Below is a small trained network, with its code and all its weights. Each question gives an input and a class and asks what happens when units are switched off, that is, made to give their printed mean instead of their output.

import numpy as np


def w(rows, s, z=0):
    codes = np.array(rows[::2]) - 128.0
    scale = np.full(codes.shape[1], s)
    scale[-1] = z or s
    return codes * scale


def norm(h):
    return h / np.sqrt((h * h).mean(-1, keepdims=True) + 1e-5)


def f(y):
    return y / 2 * (1 + np.tanh(0.7978845608 * (y + 0.044715 * y**3)))


def log_softmax(a):
    a = a - a.max(-1, keepdims=True)
    return a - np.log(np.exp(a).sum(-1, keepdims=True))


def net(x, mask):
    res = np.array(x, float).reshape(1, 5) / 4 @ E
    u = 0
    for l in range(2):
        y = f(norm(res) @ A[l][:, :-1].T + A[l][:, -1])
        res = res + np.where(mask[u : u + 14], y, B[l][:, -1]) @ B[l][:, :-1]
        u += 14
    return log_softmax(norm(res)[-1] @ U[:, :-1].T + U[:, -1])


A, B = {}, {}
E = w([
[148,99,4,8,75,58,38,190,39,81],'x0',
[106,119,4,134,70,244,181,172,72,222],'x1',
[48,119,177,33,128,141,139,220,130,139],'x2',
[138,107,227,131,143,71,103,191,85,84],'x3',
[85,15,15,105,132,91,109,124,125,89],'x4',
],0.0024)
A[0] = w([
[150,78,24,59,155,124,115,104,156,121,106],'L0N0',
[103,118,213,170,110,132,165,131,154,180,209],'L0N1',
[171,101,147,156,127,153,162,206,135,211,117],'L0N2',
[184,220,232,199,201,165,142,108,132,118,246],'L0N3',
[84,124,136,55,104,183,82,152,122,74,101],'L0N4',
[154,139,69,172,103,170,102,118,111,101,109],'L0N5',
[105,190,166,129,47,150,186,177,68,162,83],'L0N6',
[113,123,159,116,153,27,126,201,131,78,153],'L0N7',
[183,187,111,143,124,230,98,154,161,159,94],'L0N8',
[99,96,98,149,141,205,254,146,170,206,153],'L0N9',
[142,156,117,230,157,117,157,117,210,130,113],'L0N10',
[49,113,145,101,71,91,137,194,129,119,85],'L0N11',
[184,167,63,119,124,164,173,98,139,151,160],'L0N12',
[158,132,135,143,100,9,71,116,115,116,105],'L0N13',
],0.0038,0.0011)
B[0] = w([
[120,96,112,136,71,134,178,199,114,145,176],'L0N0',
[178,124,93,41,99,148,141,147,117,107,184],'L0N1',
[110,200,202,77,105,154,77,116,130,163,153],'L0N2',
[85,69,23,126,68,118,136,124,75,118,253],'L0N3',
[161,46,133,187,183,94,147,136,215,173,151],'L0N4',
[78,132,136,125,110,124,146,156,209,200,145],'L0N5',
[113,143,199,119,222,242,115,179,36,145,167],'L0N6',
[139,162,109,175,108,91,100,71,150,199,188],'L0N7',
[119,134,151,136,222,137,79,186,102,115,157],'L0N8',
[156,171,135,120,113,41,73,129,108,82,220],'L0N9',
[79,70,165,110,254,146,176,63,139,88,176],'L0N10',
[116,108,113,81,208,65,182,87,176,177,153],'L0N11',
[63,150,109,222,150,47,124,169,117,103,163],'L0N12',
[89,210,165,184,59,127,75,86,102,109,173],'L0N13',
],0.0032,0.0036)
A[1] = w([
[115,80,137,47,180,118,141,142,207,244,113],'L1N0',
[128,182,52,192,112,164,122,53,129,164,236],'L1N1',
[213,213,144,117,136,253,91,192,89,197,130],'L1N2',
[192,199,180,172,96,40,39,162,118,30,30],'L1N3',
[70,39,24,215,171,111,149,89,171,187,196],'L1N4',
[131,26,22,91,58,117,102,201,129,165,2],'L1N5',
[113,72,202,159,144,178,198,17,130,73,19],'L1N6',
[143,38,214,119,165,148,154,23,116,44,112],'L1N7',
[120,74,183,68,190,105,114,131,137,143,205],'L1N8',
[136,67,126,128,47,91,22,35,173,42,218],'L1N9',
[100,64,15,92,157,126,58,118,60,93,131],'L1N10',
[105,57,126,77,128,137,185,169,140,165,98],'L1N11',
[75,114,122,118,187,175,221,160,136,98,181],'L1N12',
[139,82,158,33,134,72,55,145,120,151,248],'L1N13',
],0.0037,0.00093)
B[1] = w([
[91,63,142,196,127,40,101,94,121,92,162],'L1N0',
[124,110,234,162,184,84,96,134,159,37,194],'L1N1',
[45,42,198,44,188,175,115,172,27,179,222],'L1N2',
[228,218,119,65,47,109,91,54,109,163,193],'L1N3',
[163,193,165,124,156,154,106,169,132,78,245],'L1N4',
[123,134,70,74,37,161,225,182,217,138,216],'L1N5',
[238,57,48,83,122,166,239,125,167,131,194],'L1N6',
[203,78,55,36,81,188,172,97,133,216,204],'L1N7',
[137,55,88,178,193,164,141,76,95,118,165],'L1N8',
[88,187,168,75,102,158,115,154,40,210,254],'L1N9',
[127,152,152,141,122,168,168,147,200,176,197],'L1N10',
[86,148,141,147,134,73,77,129,161,128,154],'L1N11',
[218,150,127,107,52,130,113,111,76,139,170],'L1N12',
[101,135,112,252,145,136,88,91,164,88,199],'L1N13',
],0.0036,0.0032)
U = w([
[63,39,139,180,182,56,91,81,174,114,33],'0',
[152,196,149,222,209,171,144,127,167,38,9],'1',
[159,215,151,103,44,80,39,52,78,165,182],'2',
[224,62,107,83,130,201,227,29,138,138,180],'3',
[53,104,193,105,184,212,102,180,2,182,157],'4',
[69,140,40,128,37,129,158,218,210,137,204],'5',
],0.0083,0.0013)

Each question gives the input, the list of numbers given to net, and the class t.
The units are the neurons (one row each of A and B). Each row of codes is followed by its name. A weight is (code - 128) times the scale printed after its matrix; where a second scale follows, it is the last column's (A, B and U).
mask holds one flag per neuron, layer by layer. A switched-off neuron (its flag False) gives its mean, the last column of its row in B, instead of its output. The means were averaged over made-up inputs and are rounded, as every weight is.
A unit's drop is (log p(t) with every unit on - log p(t) with that unit switched off) / (log p(t) with every unit on - log p(t) with every unit switched off).
The circuit of an input: a set's keep is (log p(t) with only the set's units on - log p(t) with every unit switched off) / (log p(t) with every unit on - log p(t) with every unit switched off). Starting from the 12 units with the biggest drops (on a tie, the unit counted first), units are removed one at a time, each time the one whose removal leaves the highest keep (on an exact tie, the one counted first), for as long as the keep stays at least 0.8.
circuit, biggest first: the units of the circuit, biggest drop first
k most important neurons: the k neurons with the biggest drops, biggest first
top k neurons in layer l: the k neurons of layer l with the biggest drops, biggest first
input [-3,-8,-1,5,0], class 2: circuit, biggest first => [L1N3]
input [-8,2,-3,-7,5], class 1: 4 most important neurons => [L1N4 L0N12 L1N1 L0N9]
input [-3,4,-2,-8,-7], class 4: circuit, biggest first => [L1N2 L0N8]
input [-3,2,-4,-5,-6], class 1: top 3 neurons in layer 1 => [L1N9 L1N1 L1N7]
input [8,6,-1,-5,-7], class 4: circuit, biggest first => [L1N2 L0N6]
input [1,-3,3,3,4], class 2: circuit, biggest first => [L0N7 L1N3]
input [-7,4,-7,-6,7], class 1: circuit, biggest first => [L1N4 L1N1]
input [-4,4,-1,-4,-1], class 1: top 3 neurons in layer 1 => [L1N9 L1N1 L1N7]
input [3,-8,8,-5,0], class 0: circuit, biggest first => [L0N4 L1N13]
input [6,0,-5,-7,-8], class 4: circuit, biggest first => [L1N2 L0N8]
input [-4,3,-7,-6,-8], class 1: circuit, biggest first => [L0N12 L1N1]
input [-3,-8,2,5,4], class 2: top 3 neurons in layer 0 => [L0N7 L0N13 L0N6]
input [-6,-8,6,1,5], class 3: circuit, biggest first => [L1N7 L1N6]
input [-4,-2,3,8,2], class 3: 2 most important neurons => [L0N9 L1N7]
input [8,-1,4,6,2], class 5: circuit, biggest first => [L1N5 L1N10]
input [-6,-5,8,8,1], class 0: top 2 neurons in layer 1 => [L1N5 L1N0]
input [7,-3,6,-5,-5], class 0: most important neuron => [L0N3]
input [2,4,-8,3,-1], class 1: top 3 neurons in layer 0 => [L0N12 L0N9 L0N5]
input [7,-3,-7,-5,6], class 5: top 2 neurons in layer 0 => [L0N0 L0N9]
input [-3,2,-2,0,3], class 1: most important neuron => [L0N12]
